Here is a tiny trained network, its code and every weight. The questions are about switching its units off for an input and a class, where a switched-off unit gives its printed mean instead of its output.

import numpy as np


def w(rows, s, z=0):
    codes = np.array(rows[::2]) - 128.0
    scale = np.full(codes.shape[1], s)
    scale[-1] = z or s
    return codes * scale


def norm(h):
    return h / np.sqrt((h * h).mean(-1, keepdims=True) + 1e-5)


def f(y):
    return np.maximum(y, 0)


def log_softmax(a):
    a = a - a.max(-1, keepdims=True)
    return a - np.log(np.exp(a).sum(-1, keepdims=True))


def net(x, mask):
    res = np.array(x, float).reshape(1, 3) / 4 @ E
    u = 0
    for l in range(4):
        y = f(norm(res) @ A[l][:, :-1].T + A[l][:, -1])
        res = res + np.where(mask[u : u + 3], y, B[l][:, -1]) @ B[l][:, :-1]
        u += 3
    return log_softmax(norm(res)[-1] @ U[:, :-1].T + U[:, -1])


A, B = {}, {}
E = w([
[235,94,173,76,140,207,96,205],'x0',
[114,205,234,127,170,165,1,142],'x1',
[93,61,179,172,128,233,153,103],'x2',
],0.0085)
A[0] = w([
[250,253,67,191,92,95,150,96,156],'0.n0',
[216,110,139,130,149,162,244,48,56],'0.n1',
[28,125,98,133,132,112,138,143,254],'0.n2',
],0.0041,0.0032)
B[0] = w([
[90,148,189,67,160,168,105,99,224],'0.n0',
[161,177,48,222,114,100,75,121,175],'0.n1',
[254,152,92,115,151,176,106,164,253],'0.n2',
],0.0089,0.0037)
A[1] = w([
[2,50,193,141,134,220,189,39,77],'1.n0',
[146,130,133,130,223,173,92,149,123],'1.n1',
[46,235,135,203,66,88,169,3,4],'1.n2',
],0.0074,0.003)
B[1] = w([
[98,184,68,50,199,148,111,129,217],'1.n0',
[138,99,83,115,45,130,114,95,253],'1.n1',
[176,18,252,94,72,174,145,192,238],'1.n2',
],0.012,0.0045)
A[2] = w([
[50,74,219,137,100,125,151,47,4],'2.n0',
[64,191,185,199,135,164,82,135,158],'2.n1',
[127,182,176,124,101,2,142,212,15],'2.n2',
],0.0089,0.0021)
B[2] = w([
[184,97,171,98,77,142,147,119,189],'2.n0',
[137,145,137,197,131,81,172,179,240],'2.n1',
[120,161,130,8,113,169,92,89,253],'2.n2',
],0.016,0.0031)
A[3] = w([
[149,213,211,230,167,94,90,205,99],'3.n0',
[23,107,131,205,178,238,160,163,4],'3.n1',
[141,254,58,111,48,159,108,37,112],'3.n2',
],0.0081,0.0012)
B[3] = w([
[158,110,47,175,69,29,243,146,208],'3.n0',
[85,244,92,19,235,103,128,93,185],'3.n1',
[53,122,77,254,190,169,181,72,255],'3.n2',
],0.0096,0.0057)
U = w([
[120,237,71,49,191,198,92,79,153],'0',
[222,42,184,70,26,206,64,184,222],'1',
[169,127,67,204,87,75,187,171,239],'2',
[88,99,77,234,132,191,108,95,55],'3',
[45,65,180,166,158,74,3,137,2],'4',
[78,44,193,168,219,30,74,175,2],'5',
],0.012,0.0064)

Each question gives the input, the list of numbers given to net, and the class t.
The units are the neurons (one row each of A and B). Each row of codes is followed by its name. A weight is (code - 128) times the scale printed after its matrix; where a second scale follows, it is the last column's (A, B and U).
mask holds one flag per neuron, layer by layer. A switched-off neuron (its flag False) gives its mean, the last column of its row in B, instead of its output. The means were averaged over made-up inputs and are rounded, as every weight is.
A unit's drop is (log p(t) with every unit on - log p(t) with that unit switched off) / (log p(t) with every unit on - log p(t) with every unit switched off).
unit that matters most: the unit with the biggest drop
top k neurons: the k neurons with the biggest drops, biggest first
top k neurons in layer l: the k neurons of layer l with the biggest drops, biggest first
drop when u is switched off: that unit's drop, to one decimal
input [0,6,3], class 2: top neuron => (2.n1)
input [1,-2,1], class 3: top 3 neurons => (1.n2; 2.n1; 0.n1)
input [-1,3,1], class 3: top 2 neurons => (1.n1; 1.n2)
input [-3,4,-3], class 2: top 4 neurons => (2.n1; 0.n2; 3.n0; 0.n0)
input [-5,-4,4], class 1: top 2 neurons => (1.n2; 0.n1)
input [3,-1,3], class 3: top 4 neurons => (1.n2; 0.n1; 1.n1; 0.n2)
input [-5,6,-4], class 2: top 3 neurons => (2.n1; 0.n2; 3.n0)
input [2,8,-5], class 2: top 3 neurons => (2.n1; 3.n0; 1.n2)
input [1,-1,3], class 3: top 2 neurons => (1.n2; 0.n1)
input [3,3,0], class 3: top 4 neurons => (1.n2; 1.n1; 3.n2; 2.n0)
input [-4,-4,4], class 0: top 2 neurons in layer 2 => (2.n0; 2.n2)
input [-2,-1,0], class 3: top 2 neurons in layer 3 => (3.n2; 3.n0)
input [-1,1,1], class 3: top 2 neurons => (1.n2; 3.n2)
input [-2,1,-2], class 3: top 2 neurons => (0.n2; 3.n2)
input [-7,2,7], class 0: unit that matters most => 1.n0
input [4,-2,-4], class 0: top 2 neurons in layer 2 => (2.n1; 2.n0)
input [4,0,5], class 0: top 2 neurons in layer 1 => (1.n2; 1.n0)
input [-5,4,-4], class 1: top 2 neurons in layer 1 => (1.n2; 1.n0)
input [4,-4,5], class 0: top 2 neurons in layer 1 => (1.n2; 1.n1)
input [-5,-3,-2], class 1: top neuron in layer 1 => (1.n2)
input [-2,-1,2], class 3: top 2 neurons in layer 3 => (3.n0; 3.n2)
input [-7,-2,2], class 1: drop when 1.n2 is switched off => 1.3
input [-8,1,5], class 1: drop when 1.n2 is switched off => 1.5
